Below is a small trained network, with its code and all its weights. Each question gives an input and a target symbol and asks what happens when units are switched off, that is, made to give their printed mean instead of their output.

import numpy as np


def w(rows, s, z=0):
    codes = np.array(rows[::2]) - 128.0
    scale = np.full(codes.shape[1], s)
    scale[-1] = z or s
    return codes * scale


def norm(h):
    return h / np.sqrt((h * h).mean(-1, keepdims=True) + 1e-5)


def f(y):
    return y / 2 * (1 + np.tanh(0.7978845608 * (y + 0.044715 * y**3)))


def softmax(a):
    e = np.exp(a - a.max(-1, keepdims=True))
    return e / e.sum(-1, keepdims=True)


def log_softmax(a):
    a = a - a.max(-1, keepdims=True)
    return a - np.log(np.exp(a).sum(-1, keepdims=True))


def net(x, mask):
    ids = ['αγδεθξτψ'.index(c) for c in x.split()]
    T = len(ids)
    res = E[ids] + P[:T]
    u = 0
    for l in range(3):
        r = norm(res)
        for j in range(2):
            rows = slice(2 * j, 2 * j + 2)
            q, k, v = (r @ M[l][rows].T for M in (Q, K, V))
            z = softmax(np.where(np.tri(T) > 0, q @ k.T / 2**0.5, -1e9)) @ v
            o = O[l][rows]
            res = res + np.where(mask[u + j], z, o[:, -1]) @ o[:, :-1]
        u += 2
        y = f(norm(res) @ A[l][:, :-1].T + A[l][:, -1])
        res = res + np.where(mask[u : u + 4], y, B[l][:, -1]) @ B[l][:, :-1]
        u += 4
    return log_softmax(norm(res)[-1] @ U[:, :-1].T + U[:, -1])


Q, K, V, O, A, B = {}, {}, {}, {}, {}, {}
E = w([
[232,146,78],'α',
[149,43,169],'γ',
[102,192,179],'δ',
[169,72,128],'ε',
[98,3,148],'θ',
[54,143,164],'ξ',
[110,109,213],'τ',
[161,101,169],'ψ',
],0.013)
P = w([
[135,166,150],'0',
[115,107,172],'1',
[89,165,209],'2',
[45,226,77],'3',
[149,140,129],'4',
[136,146,171],'5',
[4,249,52],'6',
],0.0038)
Q[0] = w([
[185,87,99],'0.h0',
[119,103,218],'0.h0',
[146,248,114],'0.h1',
[151,46,40],'0.h1',
],0.014)
K[0] = w([
[212,163,112],'0.h0',
[133,76,228],'0.h0',
[74,246,130],'0.h1',
[75,121,191],'0.h1',
],0.012)
V[0] = w([
[123,125,128],'0.h0',
[27,72,254],'0.h0',
[76,32,143],'0.h1',
[100,94,134],'0.h1',
],0.0083)
O[0] = w([
[112,126,136,129],'0.h0',
[2,186,71,253],'0.h0',
[59,40,166,246],'0.h1',
[101,69,127,165],'0.h1',
],0.0057,0.0051)
A[0] = w([
[130,122,140,122],'0.n0',
[122,58,72,249],'0.n1',
[142,90,174,144],'0.n2',
[143,248,121,104],'0.n3',
],0.014,0.002)
B[0] = w([
[120,142,119,136],'0.n0',
[117,152,248,255],'0.n1',
[103,181,114,202],'0.n2',
[113,68,225,163],'0.n3',
],0.012,0.0062)
Q[1] = w([
[215,32,57],'1.h0',
[151,173,162],'1.h0',
[101,214,100],'1.h1',
[176,80,7],'1.h1',
],0.011)
K[1] = w([
[10,183,176],'1.h0',
[149,185,104],'1.h0',
[200,85,165],'1.h1',
[79,68,230],'1.h1',
],0.011)
V[1] = w([
[187,121,177],'1.h0',
[201,145,89],'1.h0',
[120,246,155],'1.h1',
[116,41,47],'1.h1',
],0.012)
O[1] = w([
[141,46,134,175],'1.h0',
[210,108,147,2],'1.h0',
[150,118,2,209],'1.h1',
[160,175,216,7],'1.h1',
],0.0099,0.0069)
A[1] = w([
[87,101,88,89],'1.n0',
[119,178,82,9],'1.n1',
[254,195,85,132],'1.n2',
[186,66,149,248],'1.n3',
],0.0078,0.0012)
B[1] = w([
[74,104,110,254],'1.n0',
[206,81,80,111],'1.n1',
[49,11,255,136],'1.n2',
[12,137,153,163],'1.n3',
],0.0076,0.0023)
Q[2] = w([
[169,248,84],'2.h0',
[79,153,138],'2.h0',
[108,79,143],'2.h1',
[101,65,113],'2.h1',
],0.017)
K[2] = w([
[7,207,123],'2.h0',
[169,224,112],'2.h0',
[137,199,49],'2.h1',
[107,188,54],'2.h1',
],0.013)
V[2] = w([
[74,127,53],'2.h0',
[11,111,130],'2.h0',
[96,28,82],'2.h1',
[132,247,107],'2.h1',
],0.013)
O[2] = w([
[185,154,132,194],'2.h0',
[110,252,138,249],'2.h0',
[204,130,217,224],'2.h1',
[121,132,42,90],'2.h1',
],0.011,0.012)
A[2] = w([
[4,79,57,148],'2.n0',
[50,15,162,252],'2.n1',
[175,242,110,148],'2.n2',
[249,144,110,124],'2.n3',
],0.012,0.0038)
B[2] = w([
[114,79,50,158],'2.n0',
[89,75,43,204],'2.n1',
[254,82,85,253],'2.n2',
[129,40,170,145],'2.n3',
],0.014,0.0069)
U = w([
[107,1,162,179],'α',
[116,168,161,19],'γ',
[128,150,183,38],'δ',
[234,140,240,254],'ε',
[15,170,159,212],'θ',
[119,193,44,115],'ξ',
[136,178,69,93],'τ',
[228,103,46,161],'ψ',
],0.01,0.0029)

Each question gives the input, a string of symbols that net reads in full, and the target symbol t.
The units are the heads (2 rows each of Q, K, V and O) and the neurons (one row each of A and B). Each row of codes is followed by its name. A weight is (code - 128) times the scale printed after its matrix; where a second scale follows, it is the last column's (O, A, B and U).
mask holds one flag per unit, layer by layer, with each layer's heads first. A switched-off unit (its flag False) gives its mean, the last column of its rows in O or B, instead of its output. The means were averaged over made-up inputs and are rounded, as every weight is.
A unit's drop is (log p(t) with every unit on - log p(t) with that unit switched off) / (log p(t) with every unit on - log p(t) with every unit switched off).
The circuit of an input: a set's keep is (log p(t) with only the set's units on - log p(t) with every unit switched off) / (log p(t) with every unit on - log p(t) with every unit switched off). Starting from the 12 units with the biggest drops (on a tie, the unit counted first), units are removed one at a time, each time the one whose removal leaves the highest keep (on an exact tie, the one counted first), for as long as the keep stays at least 0.8.
units of the circuit, in order: the units of the circuit, biggest drop first
k most important neurons: the k neurons with the biggest drops, biggest first
heads that matter: for each layer, one digit per head in row order, 1 if its drop is at least 0.15 and else 0, layers parted by /
input ε ψ ξ α, target ε: units of the circuit, in order	0.n3
input α θ ε ε α ξ, target α: units of the circuit, in order	2.h0, 0.h0
input ε ξ ξ α τ ε, target α: heads that matter	10 / 10 / 10
input ε ε ξ ξ ε ψ ε, target ε: heads that matter	10 / 00 / 00
input ε θ δ ξ ε θ δ, target ε: units of the circuit, in order	0.n3, 0.h1
input γ γ τ α ψ ε γ, target α: units of the circuit, in order	0.h0, 2.h0
input θ θ α θ ψ, target θ: heads that matter	00 / 01 / 10
input ε ε ξ, target ε: heads that matter	10 / 11 / 11
input θ θ ψ ε α, target θ: 2 most important neurons	1.n2, 2.n2
input α τ α ε ξ ε ξ, target α: units of the circuit, in order	2.h0, 1.h0
input θ ε ξ ε ξ, target ξ: heads that matter	00 / 00 / 01
input ε ψ ε ε τ θ ξ, target ε: units of the circuit, in order	2.h1, 2.n1
input ε α α θ ε γ ψ, target α: heads that matter	10 / 00 / 10
input θ α θ ψ, target α: units of the circuit, in order	0.h0, 2.h0
input θ θ τ, target θ: most important neuron	0.n2
input ψ ε ε, target ψ: heads that matter	00 / 00 / 00
input θ τ ξ δ τ ξ ψ, target ξ: heads that matter	10 / 10 / 01
input ε γ ε ε θ τ α, target ε: heads that matter	00 / 11 / 01
input ε ε ψ α ψ γ τ, target α: heads that matter	10 / 00 / 10
input ψ ε ξ θ ξ ψ τ, target ψ: 2 most important neurons	0.n1, 2.n2
input ε γ ε θ, target ε: units of the circuit, in order	2.h1
input θ ξ ε ψ ξ, target ξ: heads that matter	00 / 10 / 01
input ε α ξ δ θ ξ γ, target α: heads that matter	11 / 00 / 10
input θ ξ δ τ α ε, target α: heads that matter	10 / 00 / 10
input ε ε ξ ψ γ τ θ, target ε: 3 most important neurons	0.n2, 0.n3, 0.n1
input θ γ α, target α: 2 most important neurons	1.n2, 2.n1
input θ ψ ε ξ γ θ, target θ: heads that matter	01 / 00 / 00
